Below are the code and all the weights of a small trained network. Each question names an input and a class and asks about switching units off, where a switched-off unit gives its printed mean instead of its output.

import numpy as np


def w(rows, s, z=0):
    codes = np.array(rows[::2]) - 128.0
    scale = np.full(codes.shape[1], s)
    scale[-1] = z or s
    return codes * scale


def f(y):
    return y / 2 * (1 + np.tanh(0.7978845608 * (y + 0.044715 * y**3)))


def log_softmax(a):
    a = a - a.max(-1, keepdims=True)
    return a - np.log(np.exp(a).sum(-1, keepdims=True))


def net(x, mask):
    res = np.array(x, float).reshape(1, 8) / 4 @ E
    y = f(res @ A[0][:, :-1].T + A[0][:, -1])
    res = res + np.where(mask, y, B[0][:, -1]) @ B[0][:, :-1]
    return log_softmax(res[-1] @ U[:, :-1].T + U[:, -1])


A, B = {}, {}
E = w([
[151,89,8,129,211,189,89,160,192,133,175,189],'x0',
[123,141,119,113,120,142,150,132,118,109,136,128],'x1',
[116,112,142,123,132,124,128,135,138,118,125,133],'x2',
[139,129,133,138,122,129,127,122,123,138,138,138],'x3',
[131,130,132,122,122,128,118,131,133,129,130,132],'x4',
[45,90,165,106,102,187,133,129,130,223,188,81],'x5',
[130,138,120,105,123,134,120,142,120,117,133,121],'x6',
[144,133,147,219,77,137,109,207,206,94,155,59],'x7',
],0.015)
A[0] = w([
[98,124,204,101,48,93,132,126,97,166,114,110,199],'N0',
[133,87,125,64,149,111,138,138,97,140,105,129,225],'N1',
[90,135,169,129,96,101,131,130,80,134,161,65,177],'N2',
[184,112,107,151,153,95,137,132,137,77,148,95,95],'N3',
[108,124,148,103,117,104,122,64,52,176,120,88,167],'N4',
[159,198,177,129,95,3,130,94,110,64,76,137,251],'N5',
[161,130,79,88,193,106,138,110,100,113,104,178,253],'N6',
[188,159,124,156,186,121,109,134,124,61,115,184,168],'N7',
[167,114,85,137,131,86,125,125,145,88,96,175,122],'N8',
[165,175,170,160,127,17,123,126,64,46,77,129,241],'N9',
[120,174,198,160,94,147,139,165,119,160,113,76,107],'N10',
[165,104,72,58,189,104,113,76,73,124,142,205,183],'N11',
[155,137,160,226,88,167,132,193,176,95,158,32,125],'N12',
[162,134,106,202,154,140,141,192,169,88,163,95,126],'N13',
[145,123,117,156,122,120,101,151,144,118,122,131,100],'N14',
[61,91,128,114,170,221,74,114,149,180,208,127,35],'N15',
],0.012,0.0057)
B[0] = w([
[89,136,176,92,121,64,116,103,130,112,106,103,222],'N0',
[98,166,161,119,172,111,158,124,148,161,117,141,171],'N1',
[112,92,176,123,128,116,153,99,120,154,85,57,197],'N2',
[153,95,129,134,72,132,143,149,124,102,142,162,166],'N3',
[116,116,146,112,177,106,126,81,61,106,120,136,199],'N4',
[96,165,103,199,176,146,169,171,125,196,207,114,250],'N5',
[172,107,153,103,114,148,126,111,131,199,85,108,212],'N6',
[178,105,139,121,92,131,94,108,179,137,14,125,205],'N7',
[154,99,118,57,100,149,118,102,159,127,72,118,184],'N8',
[143,160,90,199,134,179,159,180,146,182,190,151,245],'N9',
[114,87,141,129,106,151,117,111,140,128,102,35,196],'N10',
[165,100,151,125,126,142,159,111,169,175,113,95,225],'N11',
[102,79,113,149,9,176,82,151,213,90,101,72,241],'N12',
[165,136,49,124,56,133,75,185,91,73,138,152,206],'N13',
[158,167,125,113,109,110,118,159,162,113,137,132,152],'N14',
[97,127,113,136,158,165,160,147,123,170,205,131,214],'N15',
],0.012,0.026)
U = w([
[124,153,106,139,254,133,206,130,139,234,212,197,217],'0',
[127,77,151,116,76,126,126,90,195,147,19,73,139],'1',
[81,130,78,207,99,158,122,222,173,117,253,127,150],'2',
[200,121,77,120,87,106,74,175,167,18,63,233,4],'3',
[50,150,173,62,197,9,155,15,82,120,115,142,88],'4',
],0.009,0.0037)

Each question gives the input, the list of numbers given to net, and the class t.
The units are the neurons (one row each of A and B). Each row of codes is followed by its name. A weight is (code - 128) times the scale printed after its matrix; where a second scale follows, it is the last column's (A, B and U).
mask holds one flag per neuron, in row order. A switched-off neuron (its flag False) gives its mean, the last column of its row in B, instead of its output. The means were averaged over made-up inputs and are rounded, as every weight is.
A unit's drop is (log p(t) with every unit on - log p(t) with that unit switched off) / (log p(t) with every unit on - log p(t) with every unit switched off).
The circuit of an input: a set's keep is (log p(t) with only the set's units on - log p(t) with every unit switched off) / (log p(t) with every unit on - log p(t) with every unit switched off). Starting from the 12 units with the biggest drops (on a tie, the unit counted first), units are removed one at a time, each time the one whose removal leaves the highest keep (on an exact tie, the one counted first), for as long as the keep stays at least 0.8.
units of the circuit, in order: the units of the circuit, biggest drop first
most important unit: the unit with the biggest drop
k most important neurons: the k neurons with the biggest drops, biggest first
drop when u is switched off: that unit's drop, to one decimal
input [-2,-1,3,5,6,0,2,7], class 2: 2 most important neurons	[N7 N6]
input [6,3,-5,8,3,0,4,1], class 3: units of the circuit, in order	[N5 N2 N13]
input [8,-6,-1,1,-5,-1,8,0], class 1: most important neuron	[N11]
input [0,8,0,-5,4,-7,5,-4], class 0: 2 most important neurons	[N5 N12]
input [8,-1,-3,3,1,-6,-8,0], class 1: 4 most important neurons	[N6 N11 N7 N8]
input [-3,8,0,-2,5,0,-3,3], class 2: 2 most important neurons	[N7 N6]
input [1,3,7,8,1,0,-2,3], class 3: 3 most important neurons	[N5 N9 N15]
input [0,8,7,1,7,-7,-3,-6], class 0: 3 most important neurons	[N5 N12 N9]
input [-8,6,-7,-8,8,0,8,-2], class 0: 2 most important neurons	[N5 N9]
input [-6,-5,4,0,6,-3,2,0], class 0: 2 most important neurons	[N12 N13]
input [0,-6,-3,-6,0,4,-8,-4], class 4: 2 most important neurons	[N9 N5]
input [-2,7,6,-2,7,5,-2,0], class 4: drop when N12 is switched off	0.2
input [2,-6,-1,-1,-4,8,4,-7], class 0: drop when N15 is switched off	0.7
input [-2,-7,3,5,-2,-8,7,2], class 2: drop when N5 is switched off	0.6
input [2,2,3,-8,6,-1,-4,6], class 3: most important unit	N5
input [0,7,1,2,-1,1,1,-6], class 4: drop when N12 is switched off	0.4
